Below are the code and all the weights of a small trained network. Each question names an input and a target symbol and asks about switching units off, where a switched-off unit gives its printed mean instead of its output.

import numpy as np


def w(rows, s, z=0):
    codes = np.array(rows[::2]) - 128.0
    scale = np.full(codes.shape[1], s)
    scale[-1] = z or s
    return codes * scale


def f(y):
    return np.maximum(y, 0)


def softmax(a):
    e = np.exp(a - a.max(-1, keepdims=True))
    return e / e.sum(-1, keepdims=True)


def log_softmax(a):
    a = a - a.max(-1, keepdims=True)
    return a - np.log(np.exp(a).sum(-1, keepdims=True))


def net(x, mask):
    ids = ['ΛΠΨΩγδεζημξστ'.index(c) for c in x.split()]
    T = len(ids)
    res = E[ids] + P[:T]
    u = 0
    for l in range(3):
        q, k, v = (res @ M[l].T for M in (Q, K, V))
        z = softmax(np.where(np.tri(T) > 0, q @ k.T / 2**0.5, -1e9)) @ v
        res = res + np.where(mask[u], z, O[l][:, -1]) @ O[l][:, :-1]
        u += 1
        y = f(res @ A[l][:, :-1].T + A[l][:, -1])
        res = res + np.where(mask[u : u + 4], y, B[l][:, -1]) @ B[l][:, :-1]
        u += 4
    return log_softmax(res[-1] @ U[:, :-1].T + U[:, -1])


Q, K, V, O, A, B = {}, {}, {}, {}, {}, {}
E = w([
[149,246,163,237],'Λ',
[123,102,98,129],'Π',
[132,133,138,152],'Ψ',
[57,137,213,43],'Ω',
[128,105,114,130],'γ',
[99,157,83,141],'δ',
[125,254,133,118],'ε',
[162,84,107,196],'ζ',
[102,141,116,79],'η',
[122,73,122,90],'μ',
[71,73,122,50],'ξ',
[108,129,149,212],'σ',
[119,100,54,111],'τ',
],0.021)
P = w([
[159,167,120,53],'0',
[138,152,102,110],'1',
[104,150,91,130],'2',
[60,146,85,139],'3',
[40,143,77,150],'4',
[10,146,82,161],'5',
[1,144,81,171],'6',
],0.0081)
Q[0] = w([
[220,210,37,254],'L0H0',
[224,24,145,76],'L0H0',
],0.0066)
K[0] = w([
[180,159,7,255],'L0H0',
[109,68,113,223],'L0H0',
],0.0065)
V[0] = w([
[70,2,219,189],'L0H0',
[191,155,167,92],'L0H0',
],0.0076)
O[0] = w([
[132,185,212,94,2],'L0H0',
[1,227,205,189,126],'L0H0',
],0.0071,0.0074)
A[0] = w([
[74,71,131,178,252],'L0N0',
[120,12,176,154,167],'L0N1',
[172,126,120,193,59],'L0N2',
[170,138,32,177,53],'L0N3',
],0.011,0.0018)
B[0] = w([
[183,126,193,118,216],'L0N0',
[102,86,103,1,168],'L0N1',
[104,165,221,78,164],'L0N2',
[31,147,187,115,254],'L0N3',
],0.0098,0.0088)
Q[1] = w([
[62,44,108,122],'L1H0',
[2,72,64,119],'L1H0',
],0.0084)
K[1] = w([
[88,253,126,133],'L1H0',
[92,158,120,143],'L1H0',
],0.017)
V[1] = w([
[254,120,70,32],'L1H0',
[23,166,248,37],'L1H0',
],0.0056)
O[1] = w([
[195,172,80,61,20],'L1H0',
[147,253,164,52,253],'L1H0',
],0.0046,0.011)
A[1] = w([
[25,44,74,209,81],'L1N0',
[141,50,93,97,225],'L1N1',
[200,155,255,247,81],'L1N2',
[108,67,152,232,254],'L1N3',
],0.0091,0.0042)
B[1] = w([
[138,57,168,100,237],'L1N0',
[138,62,176,192,203],'L1N1',
[54,74,105,1,254],'L1N2',
[159,166,20,69,223],'L1N3',
],0.0091,0.0045)
Q[2] = w([
[185,92,89,170],'L2H0',
[254,128,60,207],'L2H0',
],0.022)
K[2] = w([
[218,49,85,23],'L2H0',
[254,91,65,3],'L2H0',
],0.0067)
V[2] = w([
[254,113,30,122],'L2H0',
[86,201,26,192],'L2H0',
],0.009)
O[2] = w([
[159,113,146,109,4],'L2H0',
[161,99,1,69,174],'L2H0',
],0.019,0.024)
A[2] = w([
[173,135,44,59,58],'L2N0',
[242,49,203,214,252],'L2N1',
[141,40,255,12,31],'L2N2',
[161,117,96,129,143],'L2N3',
],0.0091,0.011)
B[2] = w([
[168,160,231,176,254],'L2N0',
[241,122,42,245,143],'L2N1',
[181,44,165,27,144],'L2N2',
[143,149,153,91,161],'L2N3',
],0.012,0.024)
U = w([
[73,130,101,122,67],'Λ',
[165,96,105,210,153],'Π',
[228,201,158,99,172],'Ψ',
[127,161,179,160,96],'Ω',
[185,115,102,222,112],'γ',
[118,63,2,86,214],'δ',
[145,169,61,167,46],'ε',
[182,133,205,189,66],'ζ',
[176,149,123,97,204],'η',
[211,77,114,163,104],'μ',
[168,58,167,104,86],'ξ',
[114,105,196,47,5],'σ',
[118,54,134,179,168],'τ',
],0.0098,0.012)

Each question gives the input, a string of symbols that net reads in full, and the target symbol t.
The units are the heads (2 rows each of Q, K, V and O) and the neurons (one row each of A and B). Each row of codes is followed by its name. A weight is (code - 128) times the scale printed after its matrix; where a second scale follows, it is the last column's (O, A, B and U).
mask holds one flag per unit, layer by layer, with each layer's heads first. A switched-off unit (its flag False) gives its mean, the last column of its rows in O or B, instead of its output. The means were averaged over made-up inputs and are rounded, as every weight is.
A unit's drop is (log p(t) with every unit on - log p(t) with that unit switched off) / (log p(t) with every unit on - log p(t) with every unit switched off).
The circuit of an input: a set's keep is (log p(t) with only the set's units on - log p(t) with every unit switched off) / (log p(t) with every unit on - log p(t) with every unit switched off). Starting from the 12 units with the biggest drops (on a tie, the unit counted first), units are removed one at a time, each time the one whose removal leaves the highest keep (on an exact tie, the one counted first), for as long as the keep stays at least 0.8.
circuit, biggest first: the units of the circuit, biggest drop first
k most important neurons: the k neurons with the biggest drops, biggest first
k most important neurons of layer l: the k neurons of layer l with the biggest drops, biggest first
input ξ Ψ δ ξ ξ, target δ: circuit, biggest first -> (L2N0)
input μ μ γ, target γ: 2 most important neurons -> (L2N1 L0N3)
input Ω ε Ω ξ, target Ψ: 2 most important neurons of layer 0 -> (L0N3 L0N0)
input τ ζ δ, target δ: 4 most important neurons -> (L2N0 L0N3 L1N0 L0N1)
input η ζ Λ ε Ω Π μ, target Ψ: 2 most important neurons of layer 0 -> (L0N3 L0N2)
input ζ σ σ σ Λ, target Λ: circuit, biggest first -> (L2N0 L1N2 L2H0)
input η ζ Ψ τ ξ, target ξ: 2 most important neurons of layer 0 -> (L0N3 L0N1)
input ζ μ δ δ, target δ: 4 most important neurons -> (L2N0 L1N0 L0N3 L0N1)
input δ ε τ, target Ψ: 2 most important neurons -> (L2N0 L0N3)
input ζ σ γ ζ δ σ Π, target δ: 3 most important neurons -> (L2N0 L1N0 L1N2)
input σ δ Ω, target Ω: circuit, biggest first -> (L2H0 L1N3)
input Λ ζ ε τ Ψ, target Ψ: 2 most important neurons -> (L2N0 L1N2)
input δ μ Λ Ω η μ, target Ω: circuit, biggest first -> (L1N2 L2H0)
input μ δ Ω σ σ Ψ μ, target Ω: circuit, biggest first -> (L2H0)
input γ Π ζ, target ζ: 4 most important neurons -> (L0N1 L0N2 L0N3 L2N1)
input Λ τ ε ξ, target Ψ: 3 most important neurons -> (L1N2 L2N0 L0N1)
input ξ Λ Ω ξ, target Ω: circuit, biggest first -> (L1N2 L2H0)
input τ ζ ε ζ ζ σ Ω, target Ψ: 2 most important neurons of layer 1 -> (L1N0 L1N2)
input σ σ ε δ δ δ η, target Ψ: 2 most important neurons -> (L2N0 L0N0)
input σ Ω δ Ω, target Ω: circuit, biggest first -> (L2H0)
input ξ ε ε, target ε: 3 most important neurons -> (L0N3 L0N0 L1N3)
